Below are the code and all the weights of a small trained network. Each question names an input and a target symbol and asks about switching units off, where a switched-off unit gives its printed mean instead of its output.

import numpy as np


def w(rows, s, z=0):
    codes = np.array(rows[::2]) - 128.0
    scale = np.full(codes.shape[1], s)
    scale[-1] = z or s
    return codes * scale


def norm(h):
    return h / np.sqrt((h * h).mean(-1, keepdims=True) + 1e-5)


def f(y):
    return np.maximum(y, 0)


def softmax(a):
    e = np.exp(a - a.max(-1, keepdims=True))
    return e / e.sum(-1, keepdims=True)


def log_softmax(a):
    a = a - a.max(-1, keepdims=True)
    return a - np.log(np.exp(a).sum(-1, keepdims=True))


def net(x, mask):
    ids = ['αεζμξσψω'.index(c) for c in x.split()]
    T = len(ids)
    res = E[ids] + P[:T]
    u = 0
    for l in range(2):
        r = norm(res)
        for j in range(3):
            rows = slice(3 * j, 3 * j + 3)
            q, k, v = (r @ M[l][rows].T for M in (Q, K, V))
            z = softmax(np.where(np.tri(T) > 0, q @ k.T / 3**0.5, -1e9)) @ v
            o = O[l][rows]
            res = res + np.where(mask[u + j], z, o[:, -1]) @ o[:, :-1]
        u += 3
        y = f(norm(res) @ A[l][:, :-1].T + A[l][:, -1])
        res = res + np.where(mask[u : u + 4], y, B[l][:, -1]) @ B[l][:, :-1]
        u += 4
    return log_softmax(norm(res)[-1] @ U[:, :-1].T + U[:, -1])


Q, K, V, O, A, B = {}, {}, {}, {}, {}, {}
E = w([
[109,147,122,157,183,174,89,69,93,141,163,171],'α',
[82,103,206,150,76,83,52,199,221,121,97,46],'ε',
[155,116,80,135,155,252,201,145,165,87,181,146],'ζ',
[155,177,192,126,151,181,160,116,58,70,126,123],'μ',
[123,54,149,145,187,123,158,134,77,74,70,202],'ξ',
[95,165,174,96,101,187,178,98,92,156,53,133],'σ',
[142,46,151,148,123,140,145,114,32,226,141,130],'ψ',
[177,180,98,156,145,153,99,181,34,146,131,159],'ω',
],0.014)
P = w([
[191,127,45,39,16,100,124,28,108,108,202,192],'0',
[208,168,106,116,187,168,132,33,120,152,137,161],'1',
[163,155,114,138,207,170,151,59,101,160,115,121],'2',
[121,151,121,151,225,162,143,99,83,164,110,105],'3',
[75,153,138,153,228,157,144,135,83,165,103,92],'4',
[41,149,169,158,221,164,127,166,95,166,101,96],'5',
[2,161,185,150,216,155,100,198,117,157,98,111],'6',
],0.0065)
Q[0] = w([
[118,82,133,133,153,155,168,139,1,99,174,181],'L0H0',
[122,97,103,121,100,98,95,109,204,115,120,114],'L0H0',
[154,105,182,153,164,137,107,186,115,110,182,97],'L0H0',
[63,111,133,106,119,169,129,168,103,135,116,152],'L0H1',
[119,108,122,94,87,83,112,162,198,112,167,77],'L0H1',
[135,138,145,167,129,130,76,130,146,127,81,77],'L0H1',
[83,121,159,139,144,139,135,154,51,143,92,147],'L0H2',
[98,132,135,63,101,156,116,131,194,131,98,131],'L0H2',
[95,146,87,125,178,179,190,74,106,111,125,203],'L0H2',
],0.0096)
K[0] = w([
[6,143,151,193,169,128,109,222,164,124,93,91],'L0H0',
[181,126,108,41,105,156,195,38,68,125,116,211],'L0H0',
[57,161,187,70,53,132,58,163,138,76,142,161],'L0H0',
[83,140,185,170,109,103,50,183,173,107,172,114],'L0H1',
[221,115,145,61,109,121,139,46,54,147,155,253],'L0H1',
[219,119,95,80,61,110,106,46,137,80,149,198],'L0H1',
[92,109,97,183,118,127,80,227,183,69,182,117],'L0H2',
[168,53,124,67,31,103,111,134,64,152,166,188],'L0H2',
[35,108,162,207,173,90,111,227,160,182,94,27],'L0H2',
],0.0068)
V[0] = w([
[164,202,98,85,109,76,116,202,88,82,108,116],'L0H0',
[99,122,83,72,86,151,214,251,190,108,139,105],'L0H0',
[134,24,152,129,66,116,127,162,116,255,144,85],'L0H0',
[130,117,35,103,120,182,196,174,152,86,128,163],'L0H1',
[76,119,115,134,159,76,125,120,205,38,113,148],'L0H1',
[148,37,156,145,135,51,147,127,76,110,143,199],'L0H1',
[122,164,138,85,95,89,195,148,59,73,36,175],'L0H2',
[91,103,92,122,71,98,133,45,95,201,130,203],'L0H2',
[201,74,117,141,135,111,111,238,148,126,133,151],'L0H2',
],0.0058)
O[0] = w([
[203,140,80,131,114,163,76,78,77,103,114,125,46],'L0H0',
[254,116,166,111,175,161,166,81,188,157,75,70,129],'L0H0',
[73,88,25,126,147,187,162,178,200,146,72,107,113],'L0H0',
[138,105,178,190,130,41,67,155,229,127,115,180,253],'L0H1',
[123,62,181,49,160,116,100,62,144,144,105,166,53],'L0H1',
[115,81,55,169,218,120,150,99,48,109,118,157,70],'L0H1',
[175,133,154,140,88,61,172,122,91,51,31,148,87],'L0H2',
[82,149,59,145,161,95,101,49,146,130,50,106,124],'L0H2',
[161,76,119,177,108,196,102,152,137,156,90,196,114],'L0H2',
],0.0063,0.0057)
A[0] = w([
[110,83,173,149,47,91,190,88,77,254,135,165,150],'L0N0',
[83,121,119,167,99,86,196,127,187,46,171,166,158],'L0N1',
[115,235,169,99,157,152,132,52,136,178,19,61,4],'L0N2',
[116,109,137,36,75,109,146,77,25,191,93,148,95],'L0N3',
],0.0062,0.0039)
B[0] = w([
[118,64,84,173,146,83,239,204,160,63,216,118,235],'L0N0',
[87,118,104,43,169,152,130,70,63,44,97,105,252],'L0N1',
[105,168,218,128,74,118,253,134,116,217,142,193,178],'L0N2',
[109,168,90,194,185,157,150,76,162,67,192,160,171],'L0N3',
],0.0064,0.0041)
Q[1] = w([
[137,170,96,185,100,86,139,170,80,113,161,128],'L1H0',
[160,126,161,146,221,220,146,110,169,62,160,177],'L1H0',
[169,164,119,125,143,196,116,148,186,130,166,121],'L1H0',
[132,213,171,125,140,131,82,98,92,118,89,152],'L1H1',
[126,122,184,120,86,109,203,93,137,154,104,119],'L1H1',
[137,150,129,84,169,230,154,129,139,134,169,102],'L1H1',
[92,109,124,144,95,144,205,143,145,176,174,131],'L1H2',
[156,80,123,66,102,135,142,118,167,144,79,33],'L1H2',
[94,95,123,180,65,4,64,162,48,175,71,88],'L1H2',
],0.015)
K[1] = w([
[133,170,136,172,131,216,166,132,57,120,212,180],'L1H0',
[109,100,254,165,128,55,51,189,193,115,121,90],'L1H0',
[115,149,156,190,46,83,60,191,193,188,122,72],'L1H0',
[161,180,147,110,53,90,116,100,43,69,186,163],'L1H1',
[119,162,199,67,121,133,254,100,165,60,96,45],'L1H1',
[157,62,227,60,64,144,73,169,157,204,175,34],'L1H1',
[17,140,129,109,119,173,93,183,188,168,73,20],'L1H2',
[184,94,89,75,98,76,94,75,140,158,51,71],'L1H2',
[114,131,25,85,96,248,193,51,57,104,152,179],'L1H2',
],0.0092)
V[1] = w([
[132,102,153,34,104,151,134,49,97,116,208,20],'L1H0',
[44,94,119,39,181,81,185,65,176,151,146,216],'L1H0',
[152,49,174,100,232,97,132,148,24,110,46,163],'L1H0',
[134,57,151,111,47,156,142,162,128,215,105,128],'L1H1',
[104,140,107,164,219,79,130,81,131,106,70,190],'L1H1',
[143,88,157,150,79,142,139,163,147,157,191,209],'L1H1',
[128,182,98,219,151,96,238,161,130,183,127,159],'L1H2',
[198,41,81,147,178,186,148,219,138,78,130,99],'L1H2',
[105,85,62,167,197,90,1,155,85,122,214,138],'L1H2',
],0.0081)
O[1] = w([
[128,127,194,92,213,204,45,114,131,111,130,37,99],'L1H0',
[15,41,128,133,180,130,149,82,81,162,188,127,171],'L1H0',
[180,46,190,148,176,88,184,78,79,60,112,204,52],'L1H0',
[83,129,108,134,155,76,131,119,125,28,140,95,90],'L1H1',
[177,160,172,89,96,175,162,197,121,187,223,116,101],'L1H1',
[114,184,94,80,94,75,122,77,52,96,117,117,241],'L1H1',
[91,154,53,89,47,158,231,147,61,123,152,124,253],'L1H2',
[152,57,72,104,210,234,150,172,124,179,63,78,218],'L1H2',
[140,145,78,114,203,98,1,220,62,139,80,143,69],'L1H2',
],0.0081,0.005)
A[1] = w([
[173,140,195,121,122,211,143,175,179,234,151,150,98],'L1N0',
[187,134,210,126,117,107,95,130,125,80,130,102,2],'L1N1',
[203,90,180,92,121,209,147,193,184,247,196,102,100],'L1N2',
[167,165,185,118,133,118,124,103,109,88,138,101,20],'L1N3',
],0.015,0.0058)
B[1] = w([
[88,121,116,93,198,205,183,197,186,144,187,156,225],'L1N0',
[111,121,150,125,158,199,157,170,62,118,152,90,141],'L1N1',
[156,139,160,125,128,213,143,200,201,121,185,248,252],'L1N2',
[136,108,135,115,116,180,130,160,67,117,124,93,140],'L1N3',
],0.016,0.017)
U = w([
[55,192,124,110,174,84,36,125,91,113,188,134,74],'α',
[168,110,136,172,171,123,81,69,177,175,38,31,254],'ε',
[173,105,112,55,155,187,122,171,215,125,182,175,93],'ζ',
[172,138,182,114,141,202,131,158,31,73,147,30,62],'μ',
[135,34,159,175,163,88,148,102,93,86,71,187,132],'ξ',
[116,155,130,122,49,101,182,53,157,115,146,69,159],'σ',
[76,108,3,66,160,154,177,159,73,191,83,71,84],'ψ',
[231,175,86,160,65,93,101,171,137,110,51,115,183],'ω',
],0.005,0.0055)

Each question gives the input, a string of symbols that net reads in full, and the target symbol t.
The units are the heads (3 rows each of Q, K, V and O) and the neurons (one row each of A and B). Each row of codes is followed by its name. A weight is (code - 128) times the scale printed after its matrix; where a second scale follows, it is the last column's (O, A, B and U).
mask holds one flag per unit, layer by layer, with each layer's heads first. A switched-off unit (its flag False) gives its mean, the last column of its rows in O or B, instead of its output. The means were averaged over made-up inputs and are rounded, as every weight is.
A unit's drop is (log p(t) with every unit on - log p(t) with that unit switched off) / (log p(t) with every unit on - log p(t) with every unit switched off).
top k neurons: the k neurons with the biggest drops, biggest first
k most important neurons of layer l: the k neurons of layer l with the biggest drops, biggest first
heads that matter: for each layer, one digit per head in row order, 1 if its drop is at least 0.15 and else 0, layers parted by /
input ε σ ψ μ ζ ζ σ, target ε: heads that matter -> 010 / 011
input ζ ζ ζ ζ α σ ψ, target ψ: top 2 neurons -> L1N2; L0N2
input α μ ω μ ω σ, target σ: heads that matter -> 000 / 001
input σ ζ ω ε, target σ: heads that matter -> 111 / 001
input σ ζ ω ω, target ω: heads that matter -> 001 / 100
input ψ ζ ψ α ζ, target ψ: heads that matter -> 000 / 001
input ψ ω ε ζ ζ σ, target ψ: heads that matter -> 111 / 011
input α ζ α ψ ε ζ ψ, target α: heads that matter -> 101 / 011
input σ ε ζ ζ ψ, target σ: heads that matter -> 011 / 011
input ψ ζ ζ ε μ, target ψ: most important neuron of layer 1 -> L1N2
input ξ ε ζ ω, target ξ: heads that matter -> 011 / 100
input ζ ω ζ, target ω: 2 most important neurons of layer 1 -> L1N0; L1N2
input ζ ζ ζ ζ ψ σ μ, target μ: heads that matter -> 100 / 000
input ζ ζ ζ ξ ζ, target ξ: heads that matter -> 000 / 100
input μ ω ω ψ ε ψ ζ, target μ: heads that matter -> 101 / 111
input σ α ε, target σ: heads that matter -> 001 / 001
input σ ε ζ ψ, target σ: heads that matter -> 001 / 011
input ψ ψ σ ε α, target ψ: top 3 neurons -> L1N2; L1N0; L0N1
input ψ ζ ξ ζ, target ξ: 2 most important neurons of layer 0 -> L0N1; L0N3
input ξ ζ ω, target ω: top neuron -> L1N2
input ψ ζ σ ζ, target σ: top 4 neurons -> L0N1; L0N2; L1N2; L1N0
input ε ψ ψ, target ε: top 2 neurons -> L1N2; L1N0
input ω ψ ζ ζ ω ε ξ, target ω: 2 most important neurons of layer 1 -> L1N0; L1N2
input σ σ ζ ζ σ ζ, target σ: top 2 neurons -> L0N1; L1N2
input ω ψ ζ ω ε ζ ξ, target ω: top 2 neurons -> L1N0; L1N2
input ζ ω σ σ ζ, target ω: most important neuron of layer 1 -> L1N0
input ψ σ ψ ε, target ψ: most important neuron of layer 1 -> L1N2
input ζ μ ζ, target μ: top 2 neurons -> L0N1; L1N2
